Here is a tiny trained network, its code and every weight. The questions are about switching its units off for an input and a class, where a switched-off unit gives its printed mean instead of its output.

import numpy as np


def w(rows, s, z=0):
    codes = np.array(rows[::2]) - 128.0
    scale = np.full(codes.shape[1], s)
    scale[-1] = z or s
    return codes * scale


def f(y):
    return y / 2 * (1 + np.tanh(0.7978845608 * (y + 0.044715 * y**3)))


def log_softmax(a):
    a = a - a.max(-1, keepdims=True)
    return a - np.log(np.exp(a).sum(-1, keepdims=True))


def net(x, mask):
    res = np.array(x, float).reshape(1, 5) / 4 @ E
    y = f(res @ A[0][:, :-1].T + A[0][:, -1])
    res = res + np.where(mask, y, B[0][:, -1]) @ B[0][:, :-1]
    return log_softmax(res[-1] @ U[:, :-1].T + U[:, -1])


A, B = {}, {}
E = w([
[101,88,126,70,106,96,73,137,58,157],'x0',
[46,87,152,177,182,71,114,212,141,220],'x1',
[99,199,126,130,83,115,93,142,77,54],'x2',
[113,213,118,109,2,92,180,127,209,184],'x3',
[141,72,19,78,135,196,91,126,203,169],'x4',
],0.0081)
A[0] = w([
[197,146,108,110,118,208,142,54,115,41,167],'neuron 1',
[101,191,128,80,7,72,131,127,122,137,187],'neuron 2',
[111,151,89,107,75,117,131,149,202,209,207],'neuron 3',
[155,115,86,191,150,174,170,136,201,162,255],'neuron 4',
[207,124,92,120,122,211,149,54,116,39,181],'neuron 5',
[93,144,198,167,157,66,89,190,56,96,154],'neuron 6',
[126,159,205,154,96,60,173,123,105,92,137],'neuron 7',
[82,190,253,174,117,20,135,140,59,73,196],'neuron 8',
[98,33,139,121,210,128,87,141,74,180,196],'neuron 9',
[130,142,160,167,119,61,219,121,182,181,175],'neuron 10',
],0.007,0.0039)
B[0] = w([
[155,167,228,64,94,216,81,48,125,50,203],'neuron 1',
[144,188,72,66,15,63,126,111,102,115,205],'neuron 2',
[17,88,91,84,58,137,130,153,179,162,199],'neuron 3',
[68,84,133,133,169,220,113,174,194,161,194],'neuron 4',
[168,149,218,54,122,223,80,67,112,67,206],'neuron 5',
[74,49,159,192,156,68,175,90,23,61,206],'neuron 6',
[218,224,146,180,109,89,171,119,125,106,191],'neuron 7',
[186,136,142,216,124,44,225,95,70,59,252],'neuron 8',
[248,2,126,84,225,109,79,188,50,180,210],'neuron 9',
[127,152,215,181,93,147,212,140,220,197,190],'neuron 10',
],0.0068,0.011)
U = w([
[182,177,177,197,202,144,169,106,173,144,20],'0',
[174,47,92,82,251,129,35,200,110,213,189],'1',
[166,224,126,164,62,27,186,116,119,113,5],'2',
[162,163,183,54,106,233,69,57,115,67,233],'3',
[55,100,163,139,101,158,183,170,214,239,89],'4',
[65,124,3,61,46,76,58,137,129,172,112],'5',
[126,67,159,209,202,53,162,120,50,82,177],'6',
[24,171,41,177,182,194,51,221,185,67,166],'7',
],0.0069,0.0018)

Each question gives the input, the list of numbers given to net, and the class t.
The units are the neurons (one row each of A and B). Each row of codes is followed by its name. A weight is (code - 128) times the scale printed after its matrix; where a second scale follows, it is the last column's (A, B and U).
mask holds one flag per neuron, in row order. A switched-off neuron (its flag False) gives its mean, the last column of its row in B, instead of its output. The means were averaged over made-up inputs and are rounded, as every weight is.
A unit's drop is (log p(t) with every unit on - log p(t) with that unit switched off) / (log p(t) with every unit on - log p(t) with every unit switched off).
The circuit of an input: a set's keep is (log p(t) with only the set's units on - log p(t) with every unit switched off) / (log p(t) with every unit on - log p(t) with every unit switched off). Starting from all 10 units, units are removed one at a time, each time the one whose removal leaves the highest keep (on an exact tie, the one counted first), for as long as the keep stays at least 0.8.
circuit, biggest first: the units of the circuit, biggest drop first
top k neurons: the k neurons with the biggest drops, biggest first
drop when u is switched off: that unit's drop, to one decimal
input [8,-4,8,4,0], class 2: circuit, biggest first	[neuron 2; neuron 8]
input [-2,1,6,-8,8], class 1: circuit, biggest first	[neuron 9]
input [1,5,-1,-5,1], class 1: top 2 neurons	[neuron 9; neuron 8]
input [-5,7,6,-3,3], class 1: top 3 neurons	[neuron 8; neuron 9; neuron 7]
input [3,0,-1,-4,0], class 1: circuit, biggest first	[neuron 8; neuron 9]
input [-5,4,6,-3,4], class 7: top 2 neurons	[neuron 8; neuron 9]
input [6,-4,-2,-7,3], class 1: top 2 neurons	[neuron 9; neuron 2]
input [3,-3,-5,4,5], class 5: top 2 neurons	[neuron 10; neuron 3]
input [5,-2,-6,5,-2], class 5: top 2 neurons	[neuron 8; neuron 2]
input [4,-2,-8,3,3], class 4: drop when neuron 4 is switched off	0.1
input [-5,-2,-3,4,1], class 4: drop when neuron 10 is switched off	0.1
input [4,-5,0,0,-7], class 2: drop when neuron 9 is switched off	0.2
input [1,4,7,-7,4], class 1: drop when neuron 9 is switched off	0.5
input [3,-6,-8,-8,-3], class 3: circuit, biggest first	[neuron 5]
